Each row is followed by its class.
[-30  29  -7  26 -26 -23  67  27 -52   7  22 -55 -25 -20  -7 -39  16  20
   5  37  -9  -8  -1  81   2  -9  34 -25 -22 -11  31 -10 -24   0 -34  19
 -12 -24  39  -5  42]	kes
[ 10  46  20  27  -6 -45   7  27   9  10  61 -25 -12  14  10  16  -5  22
  -9 -63 -58  29  19 -34 -10 -14   5   6   0  12 -19 -37  -2 -45   9 -76
  32  -9 -23  -2  11]	Dise
[-20  36 -38  17  30  12 -14 -13 -52  17  31   5 -10  -5  52  20  65  14
  11  16  20  15  33  24   7   9 -30  16 -19  10 -47  49 -16  -8 -36  37
  11 -31  -6 -10   4]	lel
[  3  10 -18  66 -29  -5  65  27 -37  18  12 -34 -35  -3 -11 -27  25  21
   2  48  -4  22 -15  65 -23 -16  35 -21 -22 -27  29 -45 -48   7 -30  17
  -1  18  76   4  15]	nizag
[ 50 -15  46  -4  21 -22 -17  57   5 -12   2 -56  10 -28 -25  -3  76  20
  11  34 -46 -16  48  42 -10  17  31 -48 -28  -5 -18  11  10 -11  24   7
   0 -10 101 -38   2]	Nedi
[  1  11  21 -13  42  13  16  48  17  -6  34 -65 -12 -25  17  29  46  26
  24  20  67  29  48 -18   5  -5   8  11 -39   6  57  34 -81  27 -33 -63
 -13 -34 -30 -22 -12]	Dunuk
[-13   9  43 -38  50  56  -6  34  24   8  30 -58 -17   0  -9  46  54 -16
  34  40  34  32  35  -6   1  -3  21   4 -25  34  62  11 -99  35 -12 -58
  15   9 -20 -17 -31]	nizag
[ 25  37  58  39 -17 -37   9  10   2  25  57  -6 -14 -11  19  15  -7   1
   9 -50 -66  40   3 -13  -2 -23 -21   1 -23  28  -5 -53 -16 -19  26 -54
  31  -6   7  -3   5]	kes
[  8 -22  23 -66 -12  -4  10 -19  27  -9 -12   4  -1   4  -2 -18  14  13
 -13 -11 -19   3  -2  36   8  -9   1 -12  64 -24  29  -1  50   3  71  64
  36  18  47  26  -5]	Muso
[ -1  20 -60 -11  30  13  -8  27 -35 -16  37  -7 -24 -24   6 -20  25 -46
  54  37  55 -14   5  15  14  16 -32  12 -25  14 -13  14 -39  40 -42   4
 -23 -24 -27  -8   3]	Bato
[ 17  32  20  16  -6 -49  13   8  12  13  23  -6  -4  54 -12 -24 -15  16
  -4 -54 -44  24  11 -32 -12 -19 -25   8  12  -7 -21 -35 -17 -55   1 -72
  -2 -40 -21  -1  -6]	Dunuk
[ 21  16  73  78  41  53 -14  18 -13  21  25  33 -29   6 -59 -13   1 -30
 -70 -29  -7  -9  36 -41  35 -50  -2  -6  37  30  -4  16   1 -30 -19  44
 -41 -48  50  18  23]	nizag
[-15  53 -36  -6   0  22 -13  26 -54   8  20   6 -43  -1  37  24  23 -38
  29   5  31  13  38 -23  13  11 -33   3 -63  25  -5  43 -42  30 -32  -4
 -32  -2 -20  -6  25]	kes
[ 44  11  51  41  33  26  15   1 -30   2  13  33  -9  22 -92 -38   9 -19
 -63 -19 -10  -9  21 -26  24 -52 -28  -4  26   7   1  15   2  -2 -23  62
 -43 -61 -13   8  43]	Muso
[  16   40   29   -4   -7    3  -10   34   13   13   53  -23    3   30
   23   11   34   -1   10  -30  -46   26    7  -19   -6   -6  -21    2
    4   21    6  -60    0  -32   26 -102    5  -32  -10  -29   -1]	Nedi
[ 20   6  29 -17  52 -26  34 -17   1  15  14 -46 -16  11  13 -22  44  43
  -3  26 -16 -20  14  47   0 -36  26 -16  27 -41  18 -15  50   4  37  44
  21 -17  26  14 -19]	ket
[ -2  29 -20 -18  16  35  -4   7 -35  12  21   6 -10  -3  19 -28  21 -11
  17  29  49  -1  13 -30  26   1 -30   2 -37  27   5  29 -13  26 -11   0
 -48 -25 -11  -7  -8]	vuvu
[-19  22  20  47  18 -12 -23  83 -17  22  75  -2 -28 -37 -27 -30  -8  44
  48  36 -20 -19  -9  26  88  67  10 -33 -10  65   4  -9 -16 -28  14 -14
  49  -6  -4 -13 -71]	tur
[ 20   2  38  37  33 -53  -6  70   9  20  71  -6 -18 -34 -13 -47 -16  14
  38  37  -6 -15  12  35  42  42   2 -31  -7  34   8   1 -45 -32  15  -5
   7 -25  14 -24 -61]	tur
[-20  14  -2 -13   3  33   8  45 -53 -10  18 -21 -50 -36  31 -10  23  -7
  51  14  50   7  44  -1  23  22 -51  -8 -25 -12   2  11 -14  41 -22  15
 -24  10 -22  -7  -5]	Muso
[-18 -20  49 -33  20  11  40 -23  10  27  11 -37 -17 -21  45 -37  20   0
 -38 -25 -20  -7  -1  44   0 -21  41  -5  37 -13  52 -13  28 -10  48  52
  33  13 -12  21 -14]	Dise
[ -9  -3  30   7  29  27   6  37  10   4  19 -56 -26 -41  13  66  39  13
  40  12  56  52  41 -24 -12 -15 -13  16  -3  22  50  30 -62  35 -13 -63
  36  16 -20  -9 -13]	lel
[  4  10  56  -7  50  46   4  29  14  -8  24 -81 -39  10 -17  52  29  20
  44  36  38  39  29   7   9 -14  -1  11 -26 -19  60  31 -71  63 -33 -76
   4  -7  -7 -31 -29]	Resa
[-10  38  -9   2  28  56 -13  -3 -85  24  23  -4 -16 -28  21 -20  17 -15
   6  40  32   6  13 -29  22 -27 -52   6 -26  28 -15  21 -20  49 -27  19
 -42 -35  35  -5  30]	vuvu
[  7   0  69  -9  45  28  13  32  26  -9  26 -88 -23 -29   0  35  35  17
  32  36  37  30  44  13  -5 -16   1  14 -36 -10  68  19 -81  42 -19 -82
   4  12  25 -14 -32]	Resa
[-22   5  64 -13  44  33   3  43  12  -2  20 -78 -22 -62  -9  59  32   1
  58  22  36  15  41  29  11 -10  15   2 -26  18  53  33 -62  69 -17 -33
  -2 -18 -18 -26   1]	kes
[ 29  -2  -7  24  50   8  27  10 -33  22  15  58 -43 -18 -51 -20 -14 -57
 -85 -34  -2 -37 -17 -28  41 -54  16  -2  57  13  -5   7  32   3 -20  52
 -10 -55   7  19  30]	Goril
[ 19   7  12  35  51  26  28   1 -28  14  14  29 -17   9 -38  -3  15 -25
 -56  -5 -19 -10  24   4  14 -48  -4 -14  18   6 -12  25 -19 -13 -14  53
  -4 -28 -16   8  21]	lel
[ 15  14  47  35  22  23  14  23 -44   4 -11   0 -18 -13 -75 -61  -2 -16
 -66  -7  -7  -7  24 -11  24 -27 -12 -30  22  -8  11   5  17 -21 -28  46
 -54 -64  27   7  51]	Muso
[ 37  13 -16  42  16 -33 -18  43   7  15   8  -3   3 -48   8  -1  51  14
 -10   6 -68  -5  20   1  -1  23  34 -25 -49  14 -34  18  16 -19  12   8
  14  39  51 -16 -24]	Dise
[-29   1  11  29 -26  13  76  39 -57  -5  -9 -54 -52 -16 -16 -52  29  11
  -2  39   3  12 -13  50  -4  14  19 -25 -17 -40  31 -55 -11  -6 -37  -2
  10  14   1  18  30]	Muso
[-21  -5 -26  45 -42  26  71  27 -33  11  26  -2 -22   0 -17 -12   6  26
  -3  42   5  -1 -45  62   2  -5  23  -3  -4 -27  12 -36  -9   7 -13  17
 -21  -5  28   8  37]	vuvu
[ 15  44 -15  10   6   0   3  -6 -56  -3  35   3 -16   0  15 -36  45  -4
  36  42  33  22  36   3   3  -6 -57  15 -49  -3  -9  21 -32  28 -43  31
 -33 -16  -1 -10   0]	Muso
[  6  36  54   1 -11 -21   0  11  23   5  54 -32   8   8  16   0  22   1
  11 -47 -67  17  26  -3  -7 -20 -16   9   3  34 -16 -19  -5 -43  19 -46
  19 -27   5 -19  25]	kes
[ 29  35  15   7 -46 -21   8  -6  23  -4  49  -6  13  26  25  10   0  14
   8 -65 -35  33   8 -33 -29 -23 -17  17 -15   6 -12 -49 -26  -2  36 -55
  -4  24 -40   2  14]	Dise
[ 27  36  19  55  52  34  25  17 -54  38  24  29 -23  20 -51 -71  17 -12
 -54   6  -2 -18  16 -28  30 -51 -20  -3  30  21  -9  13  21 -28  -9  43
 -41 -62  24  28  41]	vuvu
[ 13   4  16 -32   0 -19  35 -25  24   2  41   6 -22  22  51  20  32  10
 -37 -19 -29  -6 -21  17  13 -27  52  -2  32 -26  12  -9  47  16  45  37
  33  25 -16  19 -30]	Dise
[-15 -11  -9  44 -24  16  82  20 -31  19   8 -34 -35  -2 -13 -43  -7  35
  -2  42 -17  16 -32  68   0 -20  23 -20   5 -49  31 -48  -5  13 -12   6
 -21 -22  57  -1  24]	vuvu
[  9  -4  78  51  58   3  25  30 -38   6  23 -24 -47 -35 -57 -48 -15 -40
 -30 -10 -24 -43  23  41  34 -40  -7 -17  13  13  -3   8  -4  -3 -28  57
 -39 -67  15   7  40]	kes
[  7  -2   6   5 -38 -10  12  83 -13  -6  98 -26  -1 -60 -29 -29   5  30
  48  22 -10   0  13  40  54  36  17 -38  -2  41  38 -23 -44  -1  10 -27
  23 -16  67 -42 -37]	Bato
[ 34 -15  45  73  36  11  12  31 -32   5  34 -11 -74  -5 -20 -27 -30  -9
 -56 -36  -9  -9  36 -17  21 -44 -19 -16  19  -6   5  22  13 -10 -18  58
 -38 -43  30   9  41]	Dise
[ 16   9  29  70  48  12   6  28 -24  19  24   9 -33  29 -54 -78 -12  -9
 -37  -5 -25 -17  13  -7  39 -18 -31  -3  26   9  -8  18   2 -28 -17  66
 -40 -64 -19  16  28]	tur
[ 13  24 -50  14  46   2 -13  -4 -47   4   5  28   4   2  11  -3  15  -4
   5  18  26 -14  21 -39  10   4 -47  15 -60  11 -19  34 -18  47 -31  31
 -52 -15 -56 -10 -17]	ket
[ 45   3   1  -1  -9 -29 -32  70  37  13   2 -29   8 -19 -21  30  91  21
  11   3 -20  -1  57   9 -18  39  41 -34 -29  18 -25  34 -10 -47  24   2
   2  20 104 -20  -8]	nizag
[  -8   -6   93    2   17   32   11   34   14  -24   23 -114  -36  -73
   10   19   19   -7   50    5   42   44   47  -17  -15  -14   29   12
  -50    5   63  -13  -66   54   -9  -63   30   37  -28   -7    7]	Dise
[ -8  35   1  12  19  35 -16   5 -61  12  18  -5 -16 -13  42  20  12 -17
  11  14  54   1  20  -7  -2   6 -40   6 -41  -2 -23  49 -32  25 -42   8
 -30  -5  -3 -32   6]	Resa
[ 39  24  26   9 -25 -39  -8  15  11  26  23 -11 -31   2 -14  19  -4  -2
  24 -55 -41  19  13 -28 -14 -21 -57 -18 -10   9 -23 -59  21 -35  11 -73
   3 -16  -6 -24 -12]	Muso
[ -8  -1  19 -28  17  18  26 -13  20   9  10 -28 -10 -15  49 -54  30  30
 -15 -10  19  -4  18  39  26 -23  12   6  23 -25  47   8  32 -11  41  60
   1 -19  21  29  -9]	Dunuk
[ 22  23 -12  26 -12 -29   8  71 -12 -10  76  12   9 -22 -33 -48  -8  29
  46  25  -3  18   8  27  47  54  25 -41 -11  20  13 -13 -46 -10   9 -19
  19 -18  35 -30 -43]	Bato
[ -6  -1  24  16  13 -44   2  89  -4 -24  95 -34 -12 -65  -5 -62 -37  36
  33   7 -29  -8  28  33  65  47  15 -17  -6  51  34  -2 -39 -14  18 -20
  30   5  32 -17 -55]	Dise
[-15  15  -6  58 -30  12  70  11 -21  14   2 -26 -15   1 -35 -30   4  51
  16  51   7   3 -12  38   0 -27  24 -18 -21 -34  19 -21   9  14 -25  -5
 -41  -7  41   4   4]	vuvu
[ 50 -20   7  10   6 -49 -19  19  17  23 -14 -60   4 -58  18 -18  67  41
 -11   3 -44  -9  52  25 -26  10  25 -45 -40  16  -1  34   8 -26  16  18
  -5   4 112 -34 -21]	Dise
[  4 -19  23 -31  37  28  -7  28  24 -12  47 -55 -24 -48  -1  54   9   9
  32  27  61  11  31 -29   4 -25  -7   4  -5  38  46  26 -55  49 -16 -55
   3 -11  21 -25   0]	Goril
[ -5  -9 -18  19 -24  14  53  41 -49   1   8 -58 -43  -2   2 -47  41  -9
 -11  37  -3  -5 -14  44  -7  10  27 -12 -23 -38  33 -46  -5  -5 -25   8
 -23 -16  12 -15  45]	ket
[-14  -3 -19  52 -47 -15  63  29 -33  43  -5 -41 -36   9 -24 -58  25  35
  -5  30 -21 -11 -41  74  -1  12  16 -29 -10 -25  31 -53 -15 -11 -14  14
 -29 -16   3   7   9]	tur
[ -3  13  30  23  -1  -6   0  88 -15   4  52   4 -24 -58 -36 -42  -5  14
  58  21  -4  -5  23  30  64  56   1 -41  -7  36  21  -9 -13 -22   4 -20
  20  -2  10 -41 -71]	Muso
[ -1   0  42 -21  12  49  11  50  14  -7  -1 -45 -33 -35 -24  39  40  -4
  56   9  56  45  25  -4   4   8  -5   1  -9  -7  66 -13 -65  66  -3 -60
   3   8 -44 -16 -15]	Muso
[ 16  17 -29  20  29  -3   1  13 -48   3  39   6 -23   0  19  -5  16 -19
  46  51  43  13   3 -13 -10   4 -48   4 -20   0 -20  21 -38  43 -40   7
 -23  -6  -9  -7 -14]	Bato
[-30  29  75  -7  37  38  14  43  25  10  18 -66   0 -15 -24  37  22   7
  46  33  55  60  63 -36 -17 -13  31  11 -24   5  73  27 -77  32 -13 -58
   5  32 -24   1 -26]	nizag
[ 24  54  15  -3  -6 -12  -1  46  -6  -1  27 -31   8  22  -6  11 -11  -1
  -5 -48 -25  19   2 -47 -17  -9 -26  -2   6   4 -25 -20  -7 -24  12 -87
  12   4 -15 -21  34]	Resa
[  4  -8  22  11  37  10  22  60  11 -10  26 -86 -51 -52 -20  23   4 -13
  54  28  55  45  34  -2  -7  -8  15  -7 -28 -18  60   0 -49  36 -39 -60
  19 -19   0 -14   7]	Bato
[-22  27  12  39  30  48 -13   1 -32  -1  30 -10 -33  12  40 -18  26   3
  23  31  29   8  47 -16  16  -1 -45  16 -61  -3 -26  35 -30 -14 -52   9
 -44 -16 -17  -2  -4]	Dunuk
[ -8  -2 -23  22  10  19 -11  11 -36 -19  16 -23 -47 -32  33 -11 -19  -1
  32  15  42  -9  23  -2   9   9 -41  -3 -65  23   5  17 -45  47 -26  11
 -34  28 -18   4 -10]	Dise
[ -7  31  22  17  10 -25  -8  53 -12  -1  61 -11  -1 -42   4 -56  14  26
  57  34  -6  -3   9  62  64  52  19 -22 -10  51  28  20 -29  -1   6   0
   8 -33  35 -37 -57]	kes
[-19 -26   2  58 -21   1  42  17 -14   7  -2 -67 -31 -17  -2 -48   3  28
  -5  43  19  -8 -26  78 -20   9  22 -27  -4 -16  24 -27 -27 -29 -29  32
  -6 -33  36 -11  54]	tur
[ 63  -8  -1  53  14 -16 -10  34  13  14  16 -29   4 -59   6 -13  79  31
 -18  33 -22  -7  26  36  -2  -3  10 -38 -28  21 -20  30  30 -45  14  46
   4  -2 100 -23   6]	lel
[ 32  18  27  51  50  20   7  24 -40  32  32  18 -22   6 -57 -44  -8 -40
 -58  13   7 -22  12 -13  14 -46 -24   9   7 -10  19   5  23 -21  -5  62
 -76 -57  -4  21  50]	ket
[-31  22  57  13  41  62  -2  26   2 -15  23 -81 -10 -56  15  21  15  12
  28  17  46  32  41 -38  -7  -9  21   1 -42  44  54  11 -67  32 -18 -62
  29  30 -48 -11   7]	Dise
[ 69   3  -5  46  12 -49 -25  55  -2   9   5   6  13 -50 -24   5  35   5
 -15  12 -11 -26   8  -6 -13  -3   5 -28 -18  19 -51  26   2 -28   2  16
 -16 -13  88 -27  16]	Dunuk
[  3 -12  28 -27  40  19  -2  18   4   9   2 -49  -6 -19   2  33  34 -19
  29  30  43  18  13 -37 -28  -7  -7  19 -21  22  60   4 -56  41  -8 -59
   4   4 -46 -29 -16]	ket
[  0  -1 -19  44 -36  13  65  43 -44  22  31 -49 -59 -38  15 -40   8  20
  23  30  15  13 -21  37   4  -8  16 -29 -10 -20  34 -53  -3  15 -25 -15
  -5   0  43 -22  18]	Goril
[ 11   3  20  34 -22  -7   1  75  -9  16  91  -1 -22 -56  -3  -8  10  25
  31   4  -4  27  17  59  72  44  26 -32  -4  26  32   2 -26 -24  13  -3
  26 -38  38 -55 -53]	lel
[ -5  -3 -62   1 -33 -35  67  10 -51  -3  -3 -23 -28  23   2 -26   4   9
 -20  36  27  -8 -36  39 -19   3  24 -12 -14 -39  40 -38 -22  19 -24   1
 -26 -15  -3   3  23]	ket
[ 20  18  45  74  62  27  40  18 -41  30  29  21 -30  22 -48 -41 -20  14
 -55  24  12 -28  13   5  23 -61 -21 -24  14 -15   6  14  -8 -16 -19  60
 -72 -49   1  30  17]	Dunuk
[ -6  15  25 -39   7  11  18  14   4  24  17 -17  24  -1   4  10  42  21
 -11  13   3 -11  -6  29  -3  -8  41 -20  37   3  12   6  26   4  56  64
  21  32  20  19  -1]	nizag
[ -2  35 -15 -10  16  21 -14   1 -69   9  72  -1 -42  -8  31 -14  16 -30
  19  41  34  15  21 -22  21 -13 -39  18 -26  23 -13  19 -33  18 -43   3
 -17 -27  32  -9  23]	Goril
[ -6  -4  60   4  26  61  -4  69   8   1  25 -78 -24 -52   1  17  14 -11
  43  32  41  34  35 -40   2 -23 -20   8 -18  13  62  20 -64  40 -25 -66
 -27  -5  -1 -43   1]	Dunuk
[ 55 -17   2  42   8 -48 -18  34   7  10 -12  -4  10 -43  -8   0  36  48
 -17  -3 -29 -19  18 -12  -1   3  -7 -30 -27  15 -36  21  10 -16  10  14
 -13   2  88  -7 -19]	Dunuk
[-21  33   6   7  49  40  -1  27 -67   5  46 -30 -56 -24  39 -17  24 -31
  33  32  49 -18  21  23  35   2 -41  21 -21   3   1  34 -30  34 -52   0
 -13 -11  -9 -19 -19]	Resa
[  2   5  36  19  -7  -5  15  58  -8 -18  84   6  11 -26 -21 -21 -14  64
  16  23 -34  15  14  15  71  38  30 -27 -16  28   1  -3 -26  -5  24 -11
  28 -16  64 -17 -36]	vuvu
[ 28  15  55  10 -24  -8   7  18  17 -10  42  -7 -16   1  28  42   4   8
   0 -66 -29  39  22 -42   6 -25 -12 -15  27  -6 -33 -35  10  -9  30 -54
  28   3  -8 -12  -1]	lel
[ 45  34  38  16 -22 -37  14  22  13   7  51 -32 -11  18 -14 -12  23   0
  15 -57 -30  46  26 -53 -17 -20  -6  -4   9   3  -9 -48   4 -40   7 -76
  41 -25   1  -7  14]	Bato
[ -6  -4  62  40  64  47  19  42  36   9  28 -62 -36 -20  27  39   9  13
  36  47  76  26  15 -17 -11 -13  11 -14  -6   4  52  16 -62  33 -21 -38
   5 -15 -67 -37  -8]	tur
[ 44 -27  18  66  24 -28 -30  58  18  14 -12 -20 -24 -48 -24   3  16  35
 -14   3 -20 -19  46 -19   5  -5  -9 -36 -15  18 -21  52  27 -51 -12  10
 -15 -19 114 -23 -11]	Dunuk
[ 19  16  68  49  64  24   8  27 -34  -2  22   8 -29 -14 -80 -39 -14 -17
 -47  -9  -5 -17  26  -4  35 -45 -21 -16  48   1  -9   9  22 -18 -22  55
 -21 -71  10  10  46]	Muso
[  5  -1 -63  23 -34   4  72  12 -46   9  11 -13 -16  34 -11 -47  49   3
  -8  62 -29   4 -27  63 -17  -3  27   2 -31 -49  38 -31 -35  18 -27  32
 -31  -3  14 -20  21]	ket
[ 23 -10  41  48  34  31  15  19 -30  19  50   9 -41 -38 -30 -25 -35 -23
 -59  -7   2  -6  26 -23  28 -59  -9 -13  28  11  13  17  11 -15 -22  51
 -28 -56  70  -5  52]	Goril
